Each row has a class, written after it.
12, 18, 13, -12, 65, -25, -16, -39, -21, 22, 5, 7, 41, 17, 54, -18, -30, -38, 33, -48, 49, -9, -3, 16, 4, 20, -24, -8, 12, 8, 5, -23 => M
29, -2, 4, -25, -21, -19, -11, -3, 23, -10, -31, 54, 9, -32, -43, -62, 37, -15, -12, -21, 0, 2, -31, -8, -2, 41, 26, -48, -16, -14, 16, 28 => N
-7, -20, -25, -32, -27, -25, 19, 31, 5, 3, 22, 4, -39, 16, -3, 18, 21, 48, 4, -23, -5, 22, 1, -16, 16, 60, 40, 43, 6, -61, 2, 6 => C
-14, 18, -34, -26, 29, -2, -48, -8, 13, 35, -45, 69, 7, 52, -3, -36, 58, -28, 14, -47, 64, 18, -2, 19, 12, 61, 40, -30, 43, -15, 18, -63 => T
20, -15, -13, -7, 18, -20, 28, 20, -12, 22, 16, 13, -16, 19, 32, -4, 12, -5, 37, 1, 2, 21, 14, -1, 20, 22, -43, -2, -24, -84, 24, -5 => W
8, 12, 5, 8, 83, -2, -30, -39, 1, 37, -2, -24, -50, 10, 32, -5, 17, -7, 7, -20, 22, -9, 42, -10, -53, -2, -13, -70, 22, 19, 20, -4 => Y
3, 5, -64, 15, -17, -15, 2, -12, 16, 18, -46, 67, 3, 9, -42, 5, -36, 7, -21, -51, 27, 34, 3, -27, 10, 71, 20, -3, 57, -17, -27, -38 => D
-8, 16, -33, 36, 29, 12, 53, -16, -16, 27, 18, 4, -17, 16, 23, -1, -43, -74, -41, -50, 23, 19, -14, -21, 35, 14, 35, 35, 16, 56, -34, -85 => X
14, -9, -53, 69, 6, 19, 9, -1, 22, 27, -20, 12, -114, 11, -32, -3, -17, -41, -26, -31, 51, 17, 41, -42, 44, 26, -1, 52, 23, -4, 7, -13 => Y
-3, -9, -66, 16, -22, -66, -2, -15, 16, 4, 28, 6, -35, 3, -16, 13, -112, 72, -28, -60, 28, 32, 32, -51, -1, 86, -15, 8, 41, -30, -17, 6 => M
9, 1, 55, -16, 33, 27, -51, -53, 11, -18, -62, 40, 53, -21, -48, -47, 1, -7, 70, 3, 40, -29, 17, 40, -20, 23, -52, -80, 45, -39, 8, 35 => D
63, 4, 4, -17, 25, -10, 31, 6, 40, 5, 0, -31, -61, -16, 10, 59, 2, 63, 53, -1, -16, 13, 34, -30, -7, 22, -29, -7, -16, -45, -19, 21 => N
-10, 36, -11, -12, -39, 5, 0, 20, 22, 11, 17, 34, 56, 10, 28, 10, -11, -30, -41, -12, -13, 10, -49, 12, 32, 8, 10, 5, -3, 26, -31, -34 => Q
32, 26, -5, -52, 36, -36, 29, 9, -5, 29, 27, 24, 18, 29, 37, 15, 7, 42, 28, -33, 3, 36, 21, 0, -17, 21, -6, -22, 10, -9, 11, -26 => W
-24, 14, -47, -64, 9, -57, -36, 13, 17, 8, -11, 36, 9, 12, 4, -55, -14, -4, 64, -50, 39, 7, 9, 58, 2, 86, 37, -40, 52, -66, 13, -8 => D
-17, 21, -29, -4, 5, 11, 54, 24, -16, 14, 69, -10, -22, 0, 18, 21, 29, -32, -32, -39, 5, 18, -22, -18, 57, -19, 29, 56, -13, -4, -21, -59 => X
-4, 15, 11, -28, 55, -29, -44, -16, 1, 29, -17, 36, -17, -47, -43, -25, 57, -29, 25, -36, 33, -20, 16, -29, -13, -17, 34, 11, 35, 6, 7, -25 => K
-34, 22, 46, -55, 97, 32, -2, -16, -9, 5, -9, 21, 8, -35, 2, -63, 15, -49, 8, -16, 49, -29, -9, 32, -17, 50, 1, -37, 44, 29, -38, -61 => N
-9, 12, -50, 5, 9, -41, 14, -11, -2, 20, 31, 26, -60, -39, -34, -16, 54, -2, -27, -78, 6, 9, 3, -55, 6, -2, 57, 31, 26, 10, -14, -10 => F
-18, -17, -11, -55, 11, -19, -49, -9, -5, 7, -12, 30, 35, -42, -39, -67, 51, -22, 2, -51, 30, -22, -5, 17, -32, 97, 44, -77, 39, -37, -1, 21 => W
28, 15, -10, -32, 45, 39, 80, -11, -4, 46, 19, 17, -23, 59, 35, 26, 72, -59, -57, -10, 0, 38, -12, -19, 11, -11, -7, 9, -20, 41, -17, -66 => Z
-29, -18, 20, -44, 21, -42, -64, 8, -10, 12, 22, 32, 12, -64, -21, -41, 40, 20, 47, -46, 33, -19, -4, 6, -8, 36, 3, -21, 15, -30, 14, 38 => W
-3, -21, -19, 21, 54, 8, 45, -26, -8, 48, 36, 1, -101, 4, 25, 56, -33, -27, -16, -45, 32, 28, 35, -61, 37, 14, 0, 81, 19, -26, -17, -35 => Z
12, 5, -4, -15, 26, -31, 14, 4, 21, 9, 6, 7, -52, 3, -2, -53, -7, -4, 12, -38, 25, 13, 0, -8, 2, 42, 30, 9, 3, 25, 6, 11 => N
24, 9, -9, 1, 1, -33, -43, -2, 31, 2, -4, -7, -14, -18, -7, -7, -33, 3, 43, -29, 21, 6, 48, -14, 16, 29, -12, -27, 25, -64, 10, 21 => K
15, -35, -90, -48, -4, -54, -11, 26, 25, 59, -12, 29, -49, 7, -8, 53, 25, 5, -57, -41, 18, 15, 20, -48, 13, 69, -2, 4, 19, -83, 8, -45 => C
37, 5, -36, 12, -2, -32, -13, 15, 12, 35, -10, 39, -43, -35, -40, 57, 2, 9, -46, -54, 10, 29, 31, -62, 29, -38, -9, 35, 20, -11, 5, -22 => F
25, -5, 0, 9, -13, 1, -43, -19, 29, -15, -29, -16, -15, -1, -36, -46, -4, -17, -10, -21, 20, -13, 26, 17, -31, 18, 10, -60, 21, 42, 34, 67 => Y
41, 9, 39, 26, 37, 47, 64, -46, -11, 1, 27, -8, -12, -29, -22, 6, 2, -44, 26, -58, 17, 17, 24, -32, 19, 22, -4, -21, 17, -29, -36, -22 => X
-17, -11, -42, 5, -19, -38, -54, 11, 58, -10, -10, -21, -63, 16, -25, -68, -52, 0, 9, -22, 51, -14, 24, 24, 14, 76, 41, -20, 30, 43, 5, 42 => P
-38, 0, 13, 18, -22, 38, -43, 1, -4, -16, -22, 12, 1, -22, -42, -38, 31, 12, -2, -22, 21, -19, -14, -6, 36, 65, 71, 22, 27, 1, -19, 10 => C
33, -42, -64, 54, -64, -3, -21, 14, 48, -4, -28, -26, -48, -29, -25, 19, -47, -35, 27, -17, 12, -4, 23, -13, 43, 35, -2, 2, -9, -50, 10, 31 => T
-20, -21, -48, 61, -57, -23, -65, 5, 26, 14, -20, -11, -7, 21, -31, -49, -32, -38, -40, -55, 15, -1, -1, -30, 24, 48, 15, 6, 5, -5, 17, 59 => Q
-10, 19, -2, 35, 21, 50, 21, 8, -7, -11, 11, -43, -2, -21, 1, 22, -32, -10, 25, -9, 5, -6, 33, -4, 14, -23, -21, 9, 19, 27, -22, -52 => T
-8, -15, -83, -42, -14, -13, 41, 22, 14, 35, 29, 8, -61, 32, -8, 7, 105, 2, -62, -34, 4, 12, -21, -43, 17, 68, 65, 34, -3, -33, -15, -30 => C
-9, 15, 48, -55, -14, -34, 6, 32, 4, -13, 67, 38, -39, -25, -5, 6, 44, 70, 100, -13, 2, 29, -10, 25, 45, -4, 19, 37, -16, -98, 17, 18 => X
4, -22, -47, 9, -1, -26, 4, 22, -5, 33, 11, 20, -2, 27, 31, 45, -58, -20, -30, -56, 22, 48, 11, -24, 7, 16, 3, 17, 18, -33, 20, -52 => T
13, 37, -9, -65, 55, -13, 34, 37, 26, 46, 15, -1, -48, 21, 22, 14, 42, 32, 33, -2, 10, 20, 30, 10, -2, 32, -18, -24, 13, 36, -27, -81 => C
6, 33, -13, 0, 48, 36, -18, 6, 13, 39, -33, -3, -13, 12, -37, 5, 3, -20, -24, -38, 41, 12, 22, -7, -2, 7, 50, -6, 48, 93, -28, -45 => D
29, 49, -66, 30, 19, 38, 87, -39, -6, 18, 24, 8, 18, 49, 44, -17, 22, -31, -37, -53, 11, 26, 1, -35, 34, 68, 32, -16, 13, 15, -44, -61 => W
21, 59, -12, -71, 48, -33, 27, -41, 34, 19, 17, 41, -25, 20, -8, 3, -1, 68, 3, 2, 30, 1, 10, -2, -27, 19, 13, -13, 38, 69, -27, -50 => M
27, 13, -3, -21, -28, -5, -7, -28, 29, 0, -22, 42, 20, 11, -48, -20, 25, -14, 15, -56, 8, 4, 7, -11, 2, 61, 41, -9, 35, -58, -1, 27 => Q
-18, -10, 57, 16, 32, 36, -62, -24, -32, 23, -21, 43, 35, -67, -9, -17, 10, -71, -5, -51, 23, 1, -6, -14, 26, 22, 15, -45, 11, -27, 0, -14 => Z
-3, 47, -31, -57, 64, -42, -41, 11, 17, 66, 22, 40, -39, 46, 38, 31, 61, 55, 5, -30, 58, 20, -5, -9, 23, 27, 20, 21, 9, 10, -9, -63 => M
-27, 19, -71, 24, -32, -54, -22, -24, 1, -21, 7, 55, 17, -2, 10, -50, -54, -19, -6, -78, 36, -5, -5, -16, 62, 53, 60, 33, 36, -50, 21, -12 => P
9, 20, -58, 36, 43, -20, 9, -53, -25, 11, -1, -19, 40, 2, 52, -43, -39, -59, 19, -53, 20, -35, 33, -15, 23, 14, -14, -12, 15, -29, 28, -16 => W
30, 15, 27, -35, 28, 23, 41, 1, 7, 9, 67, 18, 8, 2, 58, -2, 92, -61, 11, -10, 14, -1, -36, 11, 53, -26, -15, -22, -54, -53, 0, -15 => P
10, 40, -34, -41, -2, -40, -47, -49, 8, 7, -24, 68, 41, -12, -49, -49, 19, 2, -28, -68, 46, -19, -17, -13, 3, 42, 89, -9, 43, 33, 13, -7 => M
-5, 54, -26, -16, 50, -3, 2, -9, 8, 14, 9, 22, -21, 18, 9, -50, 33, 14, -14, -50, 30, 11, 9, -22, 21, 43, 32, -17, 19, 2, -3, -39 => N
42, 34, -71, 42, -37, 26, 53, -2, 43, -4, 12, -10, -59, 52, 8, 21, 15, 29, 41, -34, 10, 41, 30, -25, 62, 50, 47, 23, 3, -47, -10, -18 => T
-33, 29, -36, 27, -11, 6, 2, -30, 27, 11, 1, 15, -11, 8, -18, -48, -28, -43, -41, -33, 16, -17, -19, -16, 13, 43, 56, 23, 38, 69, -38, -20 => Q
-60, 31, 38, 20, 76, 53, -20, -29, -8, -6, 19, -15, -32, 2, 34, -53, 11, -19, 15, 19, 46, -34, 4, 36, -6, -6, -30, -19, 30, 68, -18, -22 => Y
-27, 66, -42, -58, 59, -29, -7, 25, 30, 30, 25, 19, -62, 59, 59, 3, 74, 65, 52, -15, 30, 28, 21, 36, 24, 49, -5, -12, 37, -24, -35, -68 => F
-46, 25, -57, 1, -7, 4, -10, -23, 18, -5, -34, 38, -38, 38, -59, -64, 12, 46, -30, -30, 44, -6, 20, -22, 18, 95, 55, 29, 72, 35, -18, -33 => C
0, 1, -21, 1, -3, -54, -77, -15, 30, 4, -53, 29, -12, -43, -29, 11, -62, 42, 18, -46, 18, 0, 32, 0, -22, 56, 14, -37, 71, 6, -19, 9 => F
-46, 7, -34, -8, 35, -13, 9, 2, -28, 22, 48, 23, 9, 24, 40, -45, 24, -44, -2, -36, 34, 5, -17, 7, 37, -7, -26, 7, -2, -68, 24, -25 => D
12, 6, 8, -6, 32, -6, -10, 0, -19, 38, -13, 48, 44, -50, 12, 24, 24, -17, 0, -33, 5, 1, -27, -20, -6, 8, 8, -10, 2, 47, -27, -47 => W
-39, 25, -55, -10, 12, -48, 32, 33, 2, 16, 27, 21, -31, 43, 54, -14, -5, -1, 17, 2, 2, 28, -15, 2, 23, 20, -1, 54, 8, -7, -17, -72 => K
8, -7, -47, 28, 30, -9, -23, -8, 0, 34, -44, -2, -29, -4, -22, 45, -84, -1, -44, -20, 34, 0, 32, -42, 1, 45, -8, 23, 41, 13, -27, -57 => M
-27, 13, -33, -1, -26, -36, 34, -34, -26, -16, 64, 38, 44, 38, 65, -69, 18, -5, -4, -51, 4, 8, -32, -11, 51, 35, -4, 5, -16, -87, 38, 8 => C
-36, -12, -19, -22, -15, -30, 20, 17, -9, 7, 24, 59, -16, -42, -23, 26, -50, -17, -16, -49, 25, 21, -32, -5, 35, 35, 45, 77, 41, -5, -36, -64 => X
-33, -10, 9, -54, 2, -40, -18, 23, 18, 10, 53, 28, -65, 9, -41, -29, 45, 53, 16, -33, 36, 28, 0, 2, 4, 35, 12, 4, 13, -32, 9, 19 => X
0, 12, 10, 9, -17, 16, 8, 1, 21, 4, 14, 28, -57, -34, -93, 1, 37, 53, -15, -33, 8, 31, 5, -47, 5, 35, 46, -6, 21, 23, -38, -9 => X
2, -9, -35, 37, -15, 7, 24, -7, -2, 24, 18, 28, -21, -33, -21, 13, -6, -55, -57, -50, 12, 19, -25, -49, 46, 21, 32, 14, -3, -8, -27, -45 => X
10, 37, -59, -45, 17, -31, -15, -40, 11, 26, -42, 97, 18, -11, -50, -31, 52, 13, -14, -51, 37, -11, 6, -27, 3, 58, 61, -12, 59, -3, 2, -47 => W
9, 10, -11, 17, 29, -12, 12, -97, 7, -28, -41, -6, 41, -16, -12, -105, -58, -109, 15, -21, 18, -54, 14, 10, -37, 34, 28, -49, 55, 45, -3, 6 => K
45, 32, -39, -8, 31, 23, 85, -50, -2, -1, 6, -1, 33, 46, 21, -24, -14, -68, 10, -58, 21, 12, 20, 7, 12, 32, 14, -22, 37, -27, -12, -31 => D
-55, 38, -20, -50, 45, -25, 0, 38, -6, 21, 60, 34, -1, 4, 53, -1, 24, 2, -28, 3, 20, -3, -23, 14, 31, -34, -21, 8, -3, 14, -5, -91 => P
14, -7, -43, -29, 60, -40, -3, 33, 37, 86, -8, -14, -71, 20, 10, 49, -21, -42, -25, 10, 7, 1, 47, -24, -19, -23, -81, -4, 4, -7, 4, -68 => Q
-13, -2, -16, -60, -5, -45, -39, 29, 24, 35, 4, 66, 8, -3, 2, -29, 55, -1, 17, -28, 23, 26, -49, 34, -5, 47, 23, -56, -1, -8, -4, -2 => D
-47, 5, -20, -1, -14, 2, 14, 19, 9, -11, 70, -15, -52, 49, 21, -52, 30, 14, 20, -25, 30, 21, -16, 19, 27, 23, 64, 40, -4, 0, 17, 17 => T
-34, 16, -8, 18, 25, 22, -41, -6, -10, 8, -12, -11, -17, 22, 16, 8, -9, 46, -2, 0, 18, -14, 32, -19, 35, 30, 10, 20, 27, -49, 10, -21 => C
5, 9, 13, -61, 80, -15, 37, -12, -14, 25, 33, 26, 0, -22, 15, -5, 15, -25, -34, -61, 27, 6, -7, -26, -25, 11, 5, 4, 25, 14, -14, -47 => N
